Below is a small trained network, with its code and all its weights. Each question gives an input and a class and asks what happens when units are switched off, that is, made to give their printed mean instead of their output.

import numpy as np


def w(rows, s, z=0):
    codes = np.array(rows[::2]) - 128.0
    scale = np.full(codes.shape[1], s)
    scale[-1] = z or s
    return codes * scale


def f(y):
    return np.maximum(y, 0)


def log_softmax(a):
    a = a - a.max(-1, keepdims=True)
    return a - np.log(np.exp(a).sum(-1, keepdims=True))


def net(x, mask):
    res = np.array(x, float).reshape(1, 8) / 4 @ E
    y = f(res @ A[0][:, :-1].T + A[0][:, -1])
    res = res + np.where(mask, y, B[0][:, -1]) @ B[0][:, :-1]
    return log_softmax(res[-1] @ U[:, :-1].T + U[:, -1])


A, B = {}, {}
E = w([
[142,119,120,120,177,110,157],'x0',
[131,121,138,105,24,180,126],'x1',
[122,181,80,111,134,104,75],'x2',
[143,152,85,54,146,78,24],'x3',
[92,174,118,189,144,109,166],'x4',
[176,116,182,145,175,150,144],'x5',
[85,64,115,76,110,59,172],'x6',
[173,11,116,176,59,171,111],'x7',
],0.011)
A[0] = w([
[167,185,153,101,75,150,77,89],'n0',
[95,117,138,204,70,189,137,127],'n1',
[211,80,103,85,208,125,96,252],'n2',
[41,188,125,170,89,142,195,103],'n3',
[144,60,158,100,108,10,157,178],'n4',
[141,123,126,220,218,140,105,77],'n5',
[117,114,135,173,64,178,155,93],'n6',
[113,183,46,65,131,29,25,186],'n7',
[157,137,57,81,107,107,123,108],'n8',
[168,187,140,129,135,213,47,201],'n9',
[178,163,74,166,89,169,112,223],'n10',
[160,39,133,149,68,193,58,211],'n11',
[153,153,198,149,99,142,133,196],'n12',
[134,172,127,104,144,130,150,118],'n13',
[87,163,146,118,107,120,166,160],'n14',
[174,204,111,158,91,214,91,110],'n15',
],0.011,0.0046)
B[0] = w([
[98,167,143,109,141,153,105,166],'n0',
[154,100,76,88,72,112,121,196],'n1',
[120,225,213,69,198,198,124,207],'n2',
[82,155,171,34,197,107,105,182],'n3',
[79,99,150,109,126,193,130,195],'n4',
[184,183,197,211,230,145,168,178],'n5',
[147,92,49,142,87,107,154,187],'n6',
[100,254,29,135,153,36,49,250],'n7',
[124,143,110,143,183,131,81,167],'n8',
[63,148,172,93,130,196,146,195],'n9',
[98,134,106,91,121,214,133,177],'n10',
[59,96,103,140,80,235,182,236],'n11',
[113,137,85,85,100,184,78,172],'n12',
[180,127,147,131,161,136,128,154],'n13',
[106,136,166,134,199,142,117,161],'n14',
[56,108,159,93,49,194,107,178],'n15',
],0.009,0.017)
U = w([
[142,100,146,67,156,36,221,14],'0',
[170,74,142,155,137,84,179,20],'1',
[176,1,38,142,27,181,224,110],'2',
[102,88,226,50,123,236,186,191],'3',
[246,95,113,158,118,49,54,26],'4',
[100,223,63,57,130,117,91,233],'5',
[213,185,160,168,225,109,180,251],'6',
],0.0071,0.0026)

Each question gives the input, the list of numbers given to net, and the class t.
The units are the neurons (one row each of A and B). Each row of codes is followed by its name. A weight is (code - 128) times the scale printed after its matrix; where a second scale follows, it is the last column's (A, B and U).
mask holds one flag per neuron, in row order. A switched-off neuron (its flag False) gives its mean, the last column of its row in B, instead of its output. The means were averaged over made-up inputs and are rounded, as every weight is.
A unit's drop is (log p(t) with every unit on - log p(t) with that unit switched off) / (log p(t) with every unit on - log p(t) with every unit switched off).
The circuit of an input: a set's keep is (log p(t) with only the set's units on - log p(t) with every unit switched off) / (log p(t) with every unit on - log p(t) with every unit switched off). Starting from the 12 units with the biggest drops (on a tie, the unit counted first), units are removed one at a time, each time the one whose removal leaves the highest keep (on an exact tie, the one counted first), for as long as the keep stays at least 0.8.
circuit, biggest first: the units of the circuit, biggest drop first
unit that matters most: the unit with the biggest drop
k most important neurons: the k neurons with the biggest drops, biggest first
drop when u is switched off: that unit's drop, to one decimal
input [-6,-5,5,-5,5,-6,-8,5], class 3: unit that matters most -> n7
input [1,-2,-7,-6,6,-2,-4,-3], class 6: 2 most important neurons -> (n5 n11)
input [-7,1,-4,-4,-3,-7,5,0], class 2: circuit, biggest first -> (n2 n6)
input [2,-5,5,-5,0,8,1,6], class 6: 2 most important neurons -> (n5 n15)
input [8,8,5,-6,4,-7,-4,1], class 3: 2 most important neurons -> (n7 n3)
input [0,2,-6,6,-4,-7,-8,2], class 3: 3 most important neurons -> (n11 n9 n15)
input [8,-5,-6,-2,4,4,6,-7], class 6: 4 most important neurons -> (n11 n5 n15 n9)
input [7,1,-2,-5,6,-4,-8,-1], class 3: 2 most important neurons -> (n7 n15)
input [-6,-8,-8,-7,6,-7,-2,-2], class 6: 2 most important neurons -> (n5 n11)
input [1,6,1,-3,-2,7,0,0], class 2: 3 most important neurons -> (n2 n3 n6)
input [5,-5,1,0,-7,3,0,1], class 6: 2 most important neurons -> (n11 n15)
input [0,-5,2,-3,7,0,6,2], class 0: 2 most important neurons -> (n11 n2)
input [8,6,-1,-4,-7,-1,-5,-8], class 3: drop when n7 is switched off -> 1.7
input [-1,-7,0,5,-2,8,2,0], class 6: unit that matters most -> n5
input [7,8,-2,-1,0,2,8,2], class 2: drop when n2 is switched off -> 0.2
input [-6,2,-4,0,-7,-3,-3,-3], class 3: drop when n7 is switched off -> 0.5
input [2,-6,-2,2,4,4,0,-3], class 6: drop when n12 is switched off -> 0.0
